Below is a small trained network, with its code and all its weights. Each question gives an input and a target symbol and asks what happens when units are switched off, that is, made to give their printed mean instead of their output.

import numpy as np


def w(rows, s, z=0):
    codes = np.array(rows[::2]) - 128.0
    scale = np.full(codes.shape[1], s)
    scale[-1] = z or s
    return codes * scale


def f(y):
    return np.maximum(y, 0)


def softmax(a):
    e = np.exp(a - a.max(-1, keepdims=True))
    return e / e.sum(-1, keepdims=True)


def log_softmax(a):
    a = a - a.max(-1, keepdims=True)
    return a - np.log(np.exp(a).sum(-1, keepdims=True))


def net(x, mask):
    ids = ['αγεμπτφω'.index(c) for c in x.split()]
    T = len(ids)
    res = E[ids] + P[:T]
    r = res
    for j in range(3):
        rows = slice(2 * j, 2 * j + 2)
        q, k, v = (r @ M[0][rows].T for M in (Q, K, V))
        z = softmax(np.where(np.tri(T) > 0, q @ k.T / 2**0.5, -1e9)) @ v
        o = O[0][rows]
        res = res + np.where(mask[j], z, o[:, -1]) @ o[:, :-1]
    y = f(res @ A[0][:, :-1].T + A[0][:, -1])
    res = res + np.where(mask[3:15], y, B[0][:, -1]) @ B[0][:, :-1]
    return log_softmax(res[-1] @ U[:, :-1].T + U[:, -1])


Q, K, V, O, A, B = {}, {}, {}, {}, {}, {}
E = w([
[136,130,126,143],'α',
[154,159,167,73],'γ',
[171,136,117,107],'ε',
[191,105,97,140],'μ',
[132,175,118,126],'π',
[101,210,104,149],'τ',
[139,138,86,177],'φ',
[95,4,222,70],'ω',
],0.011)
P = w([
[189,120,186,104],'0',
[65,145,86,30],'1',
[204,172,248,137],'2',
[226,64,152,140],'3',
[26,133,73,57],'4',
[206,169,225,128],'5',
[215,56,126,158],'6',
[2,105,68,43],'7',
[201,178,205,128],'8',
[211,60,89,177],'9',
[20,95,70,29],'10',
[195,191,191,123],'11',
],0.0066)
Q[0] = w([
[10,155,80,193],'h1',
[2,170,163,86],'h1',
[216,135,119,230],'h2',
[241,146,129,158],'h2',
[45,124,169,27],'h3',
[234,196,218,218],'h3',
],0.009)
K[0] = w([
[214,135,226,90],'h1',
[254,146,167,176],'h1',
[111,54,171,165],'h2',
[115,58,202,91],'h2',
[131,34,188,162],'h3',
[145,223,7,222],'h3',
],0.0092)
V[0] = w([
[173,3,182,53],'h1',
[139,7,49,170],'h1',
[39,95,54,132],'h2',
[248,241,160,139],'h2',
[181,223,50,206],'h3',
[90,229,171,73],'h3',
],0.0069)
O[0] = w([
[119,11,173,73,213],'h1',
[135,85,206,219,77],'h1',
[23,177,112,118,28],'h2',
[242,83,55,183,184],'h2',
[210,254,147,162,3],'h3',
[115,219,110,5,141],'h3',
],0.007,0.0035)
A[0] = w([
[25,152,142,20,254],'n1',
[123,62,227,167,74],'n2',
[228,143,199,151,91],'n3',
[122,164,161,108,212],'n4',
[231,115,209,229,91],'n5',
[234,180,187,122,88],'n6',
[3,94,86,145,171],'n7',
[126,60,218,173,66],'n8',
[165,99,181,97,220],'n9',
[1,81,82,143,166],'n10',
[79,89,118,115,59],'n11',
[158,66,181,161,56],'n12',
],0.006,0.0031)
B[0] = w([
[100,148,217,157,247],'n1',
[173,219,113,123,188],'n2',
[67,96,86,161,210],'n3',
[75,149,164,142,171],'n4',
[2,131,118,228,202],'n5',
[73,112,39,115,219],'n6',
[120,131,46,120,209],'n7',
[167,244,121,132,184],'n8',
[120,103,149,143,254],'n9',
[99,144,59,102,222],'n10',
[103,99,93,94,175],'n11',
[99,225,131,190,174],'n12',
],0.0074,0.0053)
U = w([
[170,130,101,98,81],'α',
[78,45,107,105,54],'γ',
[254,59,112,86,249],'ε',
[92,122,125,178,93],'μ',
[118,159,114,128,112],'π',
[135,209,57,103,66],'τ',
[68,164,117,198,101],'φ',
[104,149,255,109,255],'ω',
],0.0085,0.0033)

Each question gives the input, a string of symbols that net reads in full, and the target symbol t.
The units are the heads (2 rows each of Q, K, V and O) and the neurons (one row each of A and B). Each row of codes is followed by its name. A weight is (code - 128) times the scale printed after its matrix; where a second scale follows, it is the last column's (O, A, B and U).
mask holds one flag per unit, heads first, then neurons. A switched-off unit (its flag False) gives its mean, the last column of its rows in O or B, instead of its output. The means were averaged over made-up inputs and are rounded, as every weight is.
A unit's drop is (log p(t) with every unit on - log p(t) with that unit switched off) / (log p(t) with every unit on - log p(t) with every unit switched off).
The circuit of an input: a set's keep is (log p(t) with only the set's units on - log p(t) with every unit switched off) / (log p(t) with every unit on - log p(t) with every unit switched off). Starting from the 12 units with the biggest drops (on a tie, the unit counted first), units are removed one at a time, each time the one whose removal leaves the highest keep (on an exact tie, the one counted first), for as long as the keep stays at least 0.8.
units of the circuit, in order: the units of the circuit, biggest drop first
top k neurons: the k neurons with the biggest drops, biggest first
drop when u is switched off: that unit's drop, to one decimal
input τ τ φ ε, target τ: units of the circuit, in order => (h1)
input μ ε ε φ ε μ, target φ: units of the circuit, in order => (n5; h3; h1)
input τ α τ, target τ: units of the circuit, in order => (h1; h3)
input π φ μ, target φ: units of the circuit, in order => (n5; h1; h3)
input μ ω ω α, target ω: units of the circuit, in order => (h2; h1; n6)
input γ τ π, target τ: units of the circuit, in order => (h1; h3)
input γ γ ε π, target ε: units of the circuit, in order => (h2; n1)
input γ τ μ, target τ: top 2 neurons => (n6; n1)
input α ε ω γ μ π ω τ, target γ: units of the circuit, in order => (h3; h1)
input φ φ γ τ γ γ φ π γ, target φ: units of the circuit, in order => (h3; n5; h1; n3)
input μ μ γ ε, target φ: top 2 neurons => (n5; n12)
input μ φ γ, target φ: drop when h2 is switched off => 0.2
input ω π ω ε ε γ φ ω ε, target ω: drop when h2 is switched off => 1.1
input μ τ γ, target τ: drop when n10 is switched off => -0.1
input ω τ γ ω μ, target γ: units of the circuit, in order => (h3)
